Below are the code and all the weights of a small trained network. Each question names an input and a class and asks about switching units off, where a switched-off unit gives its printed mean instead of its output.

import numpy as np


def w(rows, s, z=0):
    codes = np.array(rows[::2]) - 128.0
    scale = np.full(codes.shape[1], s)
    scale[-1] = z or s
    return codes * scale


def f(y):
    return y / 2 * (1 + np.tanh(0.7978845608 * (y + 0.044715 * y**3)))


def log_softmax(a):
    a = a - a.max(-1, keepdims=True)
    return a - np.log(np.exp(a).sum(-1, keepdims=True))


def net(x, mask):
    res = np.array(x, float).reshape(1, 7) / 4 @ E
    y = f(res @ A[0][:, :-1].T + A[0][:, -1])
    res = res + np.where(mask, y, B[0][:, -1]) @ B[0][:, :-1]
    return log_softmax(res[-1] @ U[:, :-1].T + U[:, -1])


A, B = {}, {}
E = w([
[128,127,129,128,128,128,129,128,128],'x0',
[128,127,128,128,128,128,129,129,128],'x1',
[129,128,128,129,128,129,127,129,128],'x2',
[66,223,194,123,2,126,63,130,150],'x3',
[168,206,201,27,181,120,178,211,85],'x4',
[84,191,92,53,196,123,95,18,165],'x5',
[2,119,163,172,186,138,172,187,197],'x6',
],0.0092)
A[0] = w([
[144,108,116,190,96,133,122,190,124,49],'n0',
[147,195,179,60,180,128,140,215,117,19],'n1',
[79,205,159,115,34,130,132,119,131,52],'n2',
[94,192,114,74,189,116,130,71,132,6],'n3',
[211,110,128,118,65,128,136,102,128,15],'n4',
[7,120,153,145,198,121,154,213,157,9],'n5',
[150,82,119,156,182,139,145,113,145,89],'n6',
[174,54,106,109,221,123,180,158,97,97],'n7',
[145,115,136,149,105,137,144,150,112,66],'n8',
[47,131,112,165,175,121,142,163,112,83],'n9',
[162,99,79,138,231,119,139,158,114,35],'n10',
[131,144,131,133,136,146,131,126,121,74],'n11',
[254,151,120,65,93,124,128,88,91,10],'n12',
[124,132,138,124,115,141,95,143,133,59],'n13',
[194,139,118,106,99,113,115,116,100,26],'n14',
[52,119,191,131,165,127,175,168,174,20],'n15',
[141,111,139,144,111,103,140,151,125,60],'n16',
[101,91,121,189,92,134,126,92,147,48],'n17',
[189,95,153,120,210,134,159,124,138,83],'n18',
[94,74,97,142,113,117,121,105,112,22],'n19',
[108,89,88,192,87,133,118,78,150,29],'n20',
[91,185,133,59,197,121,132,45,148,2],'n21',
[162,182,145,125,143,153,166,180,109,53],'n22',
[91,64,107,189,101,125,135,88,138,19],'n23',
[151,87,159,163,80,130,167,228,116,4],'n24',
[76,229,199,109,7,120,118,164,136,43],'n25',
[161,187,189,24,189,114,171,231,102,4],'n26',
[185,90,174,129,94,108,157,236,106,43],'n27',
],0.015,0.0043)
B[0] = w([
[85,127,131,123,135,198,116,101,123,180],'n0',
[139,143,128,138,132,62,122,51,167,207],'n1',
[123,74,129,124,138,87,145,197,141,211],'n2',
[89,107,134,140,135,251,130,94,140,187],'n3',
[169,185,125,120,140,144,142,147,85,177],'n4',
[199,212,119,129,118,144,132,186,67,229],'n5',
[96,101,131,117,121,95,123,179,142,167],'n6',
[111,65,126,136,127,91,114,226,155,214],'n7',
[114,123,104,116,126,169,144,109,128,150],'n8',
[185,153,133,116,136,140,128,146,87,179],'n9',
[107,71,135,128,126,87,131,182,123,189],'n10',
[108,127,118,128,118,109,117,113,109,125],'n11',
[207,204,135,126,126,137,138,173,63,208],'n12',
[124,128,118,131,119,141,151,155,148,136],'n13',
[178,174,125,146,125,152,112,160,103,169],'n14',
[204,177,136,123,118,149,131,154,76,203],'n15',
[116,127,134,133,117,155,126,116,124,144],'n16',
[134,139,109,117,128,78,131,65,153,180],'n17',
[106,86,130,136,127,110,133,189,136,181],'n18',
[126,148,136,140,135,108,134,101,175,154],'n19',
[130,149,154,123,127,69,131,56,157,192],'n20',
[53,110,129,123,117,243,127,81,110,200],'n21',
[134,128,133,126,129,97,134,80,162,168],'n22',
[134,134,127,123,121,76,124,57,159,183],'n23',
[84,112,134,129,137,234,130,90,120,206],'n24',
[96,41,122,138,136,79,117,237,142,251],'n25',
[133,152,121,120,118,34,127,21,175,232],'n26',
[68,121,130,130,128,229,123,83,123,206],'n27',
],0.027,0.021)
U = w([
[104,69,187,146,132,55,152,225,150,245],'0',
[153,196,192,130,122,22,148,15,191,175],'1',
[238,253,179,132,120,129,163,167,31,51],'2',
[50,134,193,143,134,234,149,75,124,2],'3',
],0.0045,0.0016)

Each question gives the input, the list of numbers given to net, and the class t.
The units are the neurons (one row each of A and B). Each row of codes is followed by its name. A weight is (code - 128) times the scale printed after its matrix; where a second scale follows, it is the last column's (A, B and U).
mask holds one flag per neuron, in row order. A switched-off neuron (its flag False) gives its mean, the last column of its row in B, instead of its output. The means were averaged over made-up inputs and are rounded, as every weight is.
A unit's drop is (log p(t) with every unit on - log p(t) with that unit switched off) / (log p(t) with every unit on - log p(t) with every unit switched off).
The circuit of an input: a set's keep is (log p(t) with only the set's units on - log p(t) with every unit switched off) / (log p(t) with every unit on - log p(t) with every unit switched off). Starting from the 12 units with the biggest drops (on a tie, the unit counted first), units are removed one at a time, each time the one whose removal leaves the highest keep (on an exact tie, the one counted first), for as long as the keep stays at least 0.8.
units of the circuit, in order: the units of the circuit, biggest drop first
most important unit: the unit with the biggest drop
top k neurons: the k neurons with the biggest drops, biggest first
drop of u: that unit's drop, to one decimal
input [8,-5,1,0,-7,1,7], class 1: top 2 neurons => (n23, n20)
input [4,8,7,-7,7,1,8], class 2: top 3 neurons => (n5, n15, n25)
input [7,-8,1,-6,8,-6,-8], class 1: units of the circuit, in order => (n26)
input [4,6,3,-5,1,-3,6], class 2: top 2 neurons => (n5, n25)
input [-6,-3,-3,6,7,-7,-5], class 1: top 2 neurons => (n26, n1)
input [-2,8,1,-6,-5,-4,7], class 2: top 4 neurons => (n5, n25, n9, n15)
input [4,-6,4,0,4,3,5], class 2: top 2 neurons => (n5, n15)
input [5,-1,-5,-6,7,8,5], class 3: top 4 neurons => (n21, n3, n25, n20)
input [-1,1,2,8,5,-3,-8], class 0: top 3 neurons => (n25, n2, n5)
input [7,8,7,-1,1,8,-7], class 3: top 3 neurons => (n21, n3, n5)
input [-5,5,0,0,-7,-8,4], class 3: top 3 neurons => (n24, n0, n26)
input [-3,2,-4,3,6,2,7], class 2: top 3 neurons => (n5, n15, n9)
input [8,7,0,5,1,4,-4], class 0: top 2 neurons => (n25, n5)
input [2,-6,0,6,6,7,4], class 3: most important unit => n21
input [-2,-4,-2,8,-7,2,-7], class 0: top 2 neurons => (n25, n2)
input [7,-4,5,8,-7,0,-7], class 0: top 2 neurons => (n25, n2)
input [5,7,8,-2,-3,3,5], class 2: drop of n21 => 0.0
input [-3,2,6,0,-4,-5,-6], class 2: drop of n4 => 0.2
input [5,-2,4,-7,6,1,-7], class 0: drop of n18 => 2.3
input [-8,-7,2,3,8,7,-6], class 1: drop of n26 => 3.9
input [6,-4,4,3,-8,7,4], class 1: most important unit => n20
